Moves between units:
luki: !>rafa, @>koza, %>tuzo, ~>nimu, +>gafi, *>mifo
gonu: !>refi, @>ruti, %>paba, ~>mopi, +>nula, *>toma
gego: !>paba, @>lolo, %>fazo, ~>pipa, +>rafa, *>gape
rafa: !>gobe, @>bako, %>made, ~>fade, +>mebu, *>fazo
tuzo: !>made, @>nevi, %>tona, ~>gafi, +>misa, *>koza
bipi: !>savo, @>vuti, %>muru, ~>kare, +>fugo, *>sebe
koza: !>bako, @>gafi, %>nevi, ~>tuzo, +>tona, *>nimu
ropu: !>kana, @>gobe, %>vona, ~>busi, +>sude, *>nula
sazu: !>zimu, @>biso, %>robo, ~>savo, +>pumu, *>lezo
lubi: !>dune, @>tuda, %>sebe, ~>kura, +>bipi, *>pumu
gape: !>ruti, @>pipa, %>lolo, ~>gego, +>fazo, *>sude
dune: !>zeki, @>lezo, %>sazu, ~>keto, +>savo, *>sari
nibo: !>tuda, @>refi, %>mino, ~>nodi, +>sobi, *>diva
fola: !>tona, @>dite, %>sari, ~>bore, +>dune, *>zimu
vona: !>gonu, @>gape, %>gego, ~>sude, +>pipa, *>gobe
mino: !>kare, @>kube, %>vone, ~>sobi, +>kana, *>refi
lezo: !>gule, @>savo, %>biso, ~>sazu, +>robo, *>keto
tona: !>novo, @>pite, %>pufa, ~>misa, +>zeki, *>nevi
kare: !>biso, @>muru, %>fugo, ~>vuti, +>diva, *>bipi
sari: !>pufa, @>keto, %>lezo, ~>dune, +>sazu, *>dite
zeki: !>koza, @>gule, %>zimu, ~>fore, +>fola, *>pufa
fore: !>tuzo, @>zimu, %>fola, ~>gule, +>bore, *>zeki
fugo: !>lubi, @>nibo, %>nodi, ~>diva, +>refi, *>muru
fade: !>vona, @>made, %>mebu, ~>bako, +>kepi, *>rafa
diva: !>kura, @>nodi, %>refi, ~>nibo, +>mino, *>fugo
gule: !>gafi, @>fola, %>bore, ~>zimu, +>dite, *>fore
toma: !>nodi, @>mopi, %>ruti, ~>gonu, +>paba, *>nana
kana: !>diva, @>toma, %>gonu, ~>nana, +>mopi, *>vone
dite: !>pite, @>dune, %>keto, ~>sari, +>lezo, *>bore
ruti: !>sobi, @>nula, %>ropu, ~>paba, +>busi, *>mopi
fazo: !>busi, @>fade, %>bako, ~>rafa, +>made, *>lolo
busi: !>nana, @>vona, %>sude, ~>gobe, +>gape, *>ropu
kepi: !>pipa, @>mifo, %>luki, ~>novo, +>nimu, *>mebu
gobe: !>toma, @>sude, %>gape, ~>vona, +>gego, *>busi
biso: !>bore, @>pumu, %>lubi, ~>robo, +>kura, *>savo
savo: !>fola, @>robo, %>pumu, ~>biso, +>lubi, *>sazu
gafi: !>mebu, @>tona, %>misa, ~>nevi, +>pite, *>tuzo
misa: !>mifo, @>pufa, %>zeki, ~>pite, +>fore, *>tona
mifo: !>fazo, @>nimu, %>koza, ~>luki, +>tuzo, *>novo
pite: !>luki, @>zeki, %>fore, ~>pufa, +>gule, *>misa
nevi: !>kepi, @>misa, %>pite, ~>tona, +>pufa, *>gafi
made: !>gape, @>kepi, %>novo, ~>mebu, +>mifo, *>bako
vuti: !>robo, @>fugo, %>diva, ~>muru, +>nibo, *>kare
robo: !>dite, @>lubi, %>kura, ~>pumu, +>tuda, *>biso
sebe: !>sazu, @>kare, %>vuti, ~>bipi, +>muru, *>tuda
bore: !>misa, @>sari, %>dune, ~>dite, +>keto, *>fola
tuda: !>lezo, @>bipi, %>kare, ~>sebe, +>vuti, *>kura
vone: !>fugo, @>nana, %>toma, ~>kana, +>gonu, *>kube
nula: !>vone, @>busi, %>gobe, ~>ropu, +>vona, *>paba
bako: !>sude, @>mebu, %>kepi, ~>made, +>novo, *>fade
kube: !>muru, @>kana, %>nana, ~>vone, +>toma, *>sobi
nimu: !>fade, @>tuzo, %>gafi, ~>koza, +>nevi, *>luki
refi: !>bipi, @>sobi, %>kube, ~>mino, +>vone, *>nodi
novo: !>lolo, @>luki, %>nimu, ~>mifo, +>koza, *>kepi
sobi: !>vuti, @>vone, %>kana, ~>kube, +>nana, *>mino
mopi: !>mino, @>paba, %>nula, ~>ruti, +>ropu, *>gonu
zimu: !>nevi, @>bore, %>dite, ~>fola, +>sari, *>gule
muru: !>pumu, @>diva, %>nibo, ~>fugo, +>nodi, *>vuti
keto: !>fore, @>sazu, %>savo, ~>lezo, +>biso, *>dune
kura: !>keto, @>sebe, %>bipi, ~>tuda, +>kare, *>lubi
nodi: !>sebe, @>mino, %>sobi, ~>refi, +>kube, *>nibo
pufa: !>nimu, @>fore, %>gule, ~>zeki, +>zimu, *>pite
lolo: !>ropu, @>rafa, %>fade, ~>fazo, +>bako, *>pipa
nana: !>nibo, @>gonu, %>mopi, ~>toma, +>ruti, *>kana
mebu: !>gego, @>novo, %>mifo, ~>kepi, +>luki, *>made
paba: !>kube, @>ropu, %>busi, ~>nula, +>gobe, *>ruti
sude: !>mopi, @>gego, %>pipa, ~>gape, +>lolo, *>vona
pumu: !>sari, @>kura, %>tuda, ~>lubi, +>sebe, *>robo
pipa: !>nula, @>fazo, %>rafa, ~>lolo, +>fade, *>gego

In the rows, zero is written as 144.

The rows follow the links: the fewer symbols apart two units are, the more alike their rows tend to be.

Each row is also shifted at random along 3 hidden directions that mean nothing.

Some units, each with a row of numbers:
made: 235 138 130 170 128 132 125 127 145 163 145 137 128 157 149 158 131 148 144 157 133 127 149 117 180 128 155 151 151 175 138 155 137 151 147 127 115 170 156 148 132 131 148 150 113 146 149 162 143 138 144 140 174 138 134
paba: 92 177 165 131 146 133 173 123 150 122 164 158 127 165 176 136 161 127 154 168 150 126 136 158 133 169 151 159 126 121 140 163 169 148 145 153 157 114 129 148 144 161 137 146 172 127 148 109 128 163 131 150 122 118 136
koza: 256 149 150 146 134 127 143 149 157 143 137 159 143 142 149 156 128 153 150 154 149 133 140 135 173 123 144 135 137 142 160 151 139 160 154 130 129 156 139 122 145 134 155 160 138 145 141 143 144 130 145 158 147 144 157
nodi: 75 142 124 147 151 159 138 138 142 137 154 130 151 145 135 135 153 143 133 136 138 154 150 165 125 169 142 158 161 155 130 138 151 121 131 154 159 122 153 170 142 154 126 121 151 146 144 127 122 165 148 130 148 139 129
sari: 172 133 148 144 140 159 149 171 139 149 132 142 161 137 117 145 143 151 145 116 142 164 138 141 142 128 136 123 149 131 142 137 131 145 151 160 150 154 139 125 157 143 136 147 130 146 140 178 164 125 143 158 135 170 162
tuda: 81 147 137 130 159 156 148 161 150 129 135 145 164 120 133 136 138 151 139 129 152 155 153 170 121 158 127 135 154 138 155 125 145 130 135 151 159 123 145 148 147 151 142 136 168 145 139 120 131 155 159 144 131 148 152
sude: 209 135 170 144 159 133 147 127 111 164 151 144 115 156 173 132 166 114 156 170 138 132 145 112 140 137 169 153 114 139 133 152 154 164 149 141 140 171 142 162 138 154 169 160 141 132 159 172 182 143 131 132 145 136 122
vuti: 114 157 127 138 151 159 145 145 155 115 145 147 169 133 133 138 146 154 125 134 153 164 144 192 116 171 131 148 155 141 148 130 156 124 135 144 173 99 151 156 151 150 127 118 172 158 134 94 110 170 156 132 133 139 143
pumu: 39 137 138 128 153 157 144 169 152 138 131 141 159 122 126 137 131 149 146 122 149 152 155 151 131 151 124 128 159 140 161 128 136 134 139 158 148 142 141 136 146 149 145 145 158 142 143 146 143 141 156 154 134 153 160
muru: 162 111 107 158 171 163 108 154 129 162 129 115 157 112 120 132 132 144 128 126 136 153 177 145 127 158 135 146 173 191 145 115 135 119 120 138 140 163 173 188 127 151 156 130 140 152 148 151 141 166 172 115 168 154 122
zeki: 82 151 177 119 131 146 161 157 140 133 145 169 154 144 149 150 157 146 145 144 159 168 117 142 145 116 146 128 117 102 149 141 139 167 166 140 161 143 130 103 169 124 147 149 146 157 135 157 174 111 126 157 120 161 173
gobe: 116 154 141 148 145 131 136 113 143 143 158 147 126 154 174 145 148 134 141 175 143 125 148 145 150 155 154 165 137 157 142 149 157 145 139 127 137 140 153 164 135 142 154 140 154 147 147 118 131 158 140 129 154 121 125
kube: 116 134 107 166 149 153 124 132 148 152 150 116 141 146 134 141 136 146 137 141 130 134 166 151 140 174 141 163 178 184 131 142 145 113 124 151 133 141 161 184 124 157 131 128 136 139 149 132 118 173 159 126 170 134 117
kana: 145 168 137 148 145 147 165 128 157 122 161 142 142 164 148 142 157 142 146 145 141 136 142 173 129 182 141 159 154 138 131 162 165 126 135 163 161 101 137 163 140 166 116 131 162 130 145 106 107 175 141 148 135 121 129
savo: 184 132 136 144 152 158 143 173 151 148 127 133 163 123 114 141 127 154 148 112 144 152 155 148 136 143 124 124 165 144 155 132 131 134 136 162 143 153 141 139 144 154 140 149 143 138 144 156 146 142 161 157 141 160 159
mifo: 166 160 164 140 127 127 160 141 156 143 150 161 130 162 159 156 143 146 157 158 148 134 129 127 169 129 151 141 128 125 148 163 145 164 160 141 133 148 130 115 150 132 146 160 135 137 144 154 153 126 128 165 139 137 160
mino: 134 135 105 165 151 156 125 132 146 147 149 121 147 143 131 140 140 149 132 136 134 143 164 162 133 173 141 162 174 180 132 138 146 114 123 148 142 131 165 183 131 156 126 121 142 146 146 129 114 173 157 124 164 137 118
gape: 200 130 147 154 154 132 127 123 120 166 151 135 120 153 166 139 152 125 147 168 134 130 152 117 154 137 164 160 130 164 133 146 146 154 142 125 131 175 159 167 133 142 168 152 134 145 155 162 164 147 137 121 164 137 116
diva: 236 134 150 147 169 160 151 153 124 142 143 133 153 138 129 123 164 130 143 125 141 160 145 161 107 160 146 144 141 138 132 135 153 134 133 166 173 136 146 173 144 170 139 137 157 137 147 149 156 164 145 132 131 153 127
lubi: 117 131 115 145 154 157 129 165 157 142 124 134 163 113 118 140 116 158 137 121 147 148 165 160 136 155 119 132 172 169 162 120 132 124 128 147 141 143 155 151 136 148 144 135 155 148 139 126 123 156 174 141 149 150 152
fazo: 191 143 138 163 131 133 131 119 139 156 156 140 128 163 159 152 147 143 140 168 136 135 141 128 168 137 162 161 137 162 130 154 144 150 147 124 127 154 155 152 138 131 146 142 123 152 145 146 142 143 134 132 166 137 128
nana: 131 155 132 153 151 144 152 129 154 140 155 133 133 154 148 136 147 138 149 149 137 127 154 154 135 174 144 161 157 155 134 156 158 127 131 159 145 126 142 169 132 166 128 137 155 127 151 123 118 172 146 142 146 123 125
luki: 146 164 161 139 124 127 159 139 160 138 148 164 135 158 158 158 141 151 154 159 151 131 126 136 172 129 146 140 131 125 153 162 145 165 161 137 134 143 130 111 149 132 147 159 138 144 141 142 141 125 131 166 138 136 162
kura: 73 127 144 128 166 158 141 170 135 151 127 135 154 119 129 128 137 140 151 123 147 151 160 139 122 146 131 130 151 143 157 123 135 138 135 160 146 157 145 149 142 155 156 149 157 137 147 159 163 143 160 147 136 154 152
toma: 91 163 154 140 149 143 168 129 148 134 158 144 127 163 159 133 160 131 155 151 141 128 144 155 127 174 145 157 140 133 134 161 164 136 139 166 154 123 131 158 138 167 129 146 160 120 151 128 128 163 136 150 130 121 129
tuzo: 207 151 137 150 128 128 132 145 165 142 135 155 149 140 148 164 120 161 143 155 152 134 143 141 177 127 138 140 147 155 162 143 135 155 152 118 124 150 150 121 143 124 156 152 139 157 137 127 128 134 154 151 156 141 159
bipi: 147 146 121 143 156 157 135 153 155 124 135 142 171 122 127 140 135 156 127 131 153 157 157 184 123 166 125 144 164 154 154 121 147 121 128 138 163 111 156 158 143 152 138 121 171 156 134 98 108 169 164 132 142 144 145
fugo: 193 116 128 151 172 162 126 154 123 160 135 120 153 123 124 127 147 135 138 124 138 154 165 149 117 156 142 147 159 168 141 124 138 127 124 150 151 158 162 181 133 160 151 135 148 144 149 154 154 164 160 120 153 157 125

Start here and follow the symbols in turn, left to right. Where do you end up?
Answer with the unit's name.
104 159 102 166 107 128 119 118 180 140 155 144 140 160 151 174 115 173 128 166 141 127 147 149 195 144 141 163 167 187 146 158 139 138 146 111 108 132 162 137 138 112 131 129 119 165 136 109 93 146 153 142 182 127 143
% @ -> nimu
165 146 157 143 152 132 141 123 128 152 154 146 122 154 173 139 157 124 148 172 139 129 146 129 146 147 161 161 127 148 135 150 153 154 141 132 139 155 146 161 135 146 161 149 148 143 153 141 155 153 134 129 149 130 123
~ % -> pipa
154 167 149 153 115 130 156 121 158 135 164 156 133 174 164 160 153 151 142 164 144 137 121 147 167 138 155 157 136 136 134 170 154 154 157 131 140 129 136 130 150 130 128 141 132 148 139 131 128 137 123 152 148 131 146
! ! * -> gonu
78 154 124 152 143 149 148 128 155 136 158 133 140 156 141 141 145 144 142 146 136 134 153 162 132 176 139 159 162 158 134 152 156 123 130 157 145 123 146 169 135 158 122 130 148 135 147 123 114 170 147 139 150 127 126
% + -> paba
185 147 134 145 129 139 128 149 161 135 137 158 164 130 139 160 125 167 127 148 155 156 138 156 165 124 136 136 146 151 159 133 133 152 152 112 139 138 155 120 153 117 151 137 139 172 130 122 129 132 154 143 151 153 163
+ + * -> bore
146 145 124 153 150 133 128 122 147 148 150 139 127 145 161 144 136 139 143 169 140 117 167 142 151 163 148 165 150 175 146 146 154 136 131 130 127 144 158 171 124 152 155 141 150 140 151 118 120 170 156 128 163 119 119
% ! -> toma
170 172 146 142 150 132 165 121 159 121 158 151 134 157 163 141 153 138 150 162 146 123 143 165 138 174 143 160 141 138 141 160 170 139 137 148 153 110 137 158 136 165 134 141 169 130 146 100 112 172 143 145 136 114 130
+ ~ -> gobe
158 132 157 137 149 160 157 175 139 152 131 140 157 134 118 140 145 147 154 112 142 160 138 135 134 130 137 119 146 124 146 140 129 146 149 172 152 158 131 127 155 151 138 155 136 134 144 185 174 123 144 164 129 168 165
* % -> sazu
162 162 170 135 130 127 163 144 156 140 145 165 136 156 159 155 144 145 155 158 151 135 126 131 166 125 147 135 126 119 154 160 144 168 161 139 137 148 125 110 152 132 150 163 142 139 143 151 153 121 130 165 132 140 163
* % * -> koza
190 142 168 133 142 137 147 157 138 147 132 161 149 136 147 150 144 144 149 146 154 153 131 132 154 115 146 128 122 123 154 138 136 168 159 131 143 160 138 115 157 128 165 160 142 151 139 160 172 118 137 154 133 158 165
% % -> zimu
178 137 139 146 133 146 130 154 148 141 135 153 165 132 131 156 133 163 130 136 150 166 135 150 157 120 140 132 145 149 153 130 130 150 152 124 146 145 152 123 155 119 148 136 134 168 131 144 145 129 149 140 149 164 163
* + -> fola
131 135 144 141 143 157 151 171 152 144 131 138 161 133 116 144 135 155 146 115 144 156 144 147 137 138 130 125 158 134 151 136 133 139 145 163 147 148 138 127 151 147 134 148 141 140 140 166 153 133 150 162 134 160 166
+ * -> biso
127 139 136 143 128 151 131 157 150 142 136 150 164 133 128 156 134 163 127 136 148 165 133 152 155 122 139 134 147 144 149 132 130 146 152 126 145 143 153 122 158 117 143 134 133 172 132 144 144 124 148 146 149 161 165
~ ~ % -> sari
102 135 135 158 133 131 124 116 136 162 155 137 125 158 163 153 148 139 140 172 136 133 147 121 168 136 163 165 140 168 130 152 142 150 148 120 122 164 158 155 135 126 154 143 122 154 150 153 147 142 137 127 172 138 127
% ~ ! -> sude
171 160 138 158 121 130 141 115 153 138 162 151 134 168 162 161 150 149 136 169 139 138 131 145 166 141 159 160 140 150 131 163 153 151 153 125 136 133 148 144 145 128 134 137 128 153 141 131 125 145 129 140 156 130 136
* ! -> busi
178 153 144 148 156 139 152 131 146 143 152 138 128 153 156 136 149 132 152 156 139 122 156 145 137 168 146 159 146 151 141 156 162 139 135 153 142 137 141 169 129 168 145 149 158 125 153 127 129 170 146 141 144 121 123
* * -> toma
198 127 153 140 156 158 151 177 139 155 126 134 157 126 113 134 138 146 157 109 143 153 147 134 130 132 134 120 152 130 152 136 131 145 143 173 148 160 133 133 148 158 142 159 139 130 147 181 171 131 152 160 132 166 158
% + -> tuda
172 135 139 152 160 158 145 141 131 149 148 126 144 146 136 130 161 133 143 128 135 150 151 153 117 163 147 151 151 146 129 142 150 128 132 164 162 139 148 177 138 167 132 132 146 135 150 153 147 161 146 131 143 146 124
~ ! -> kare
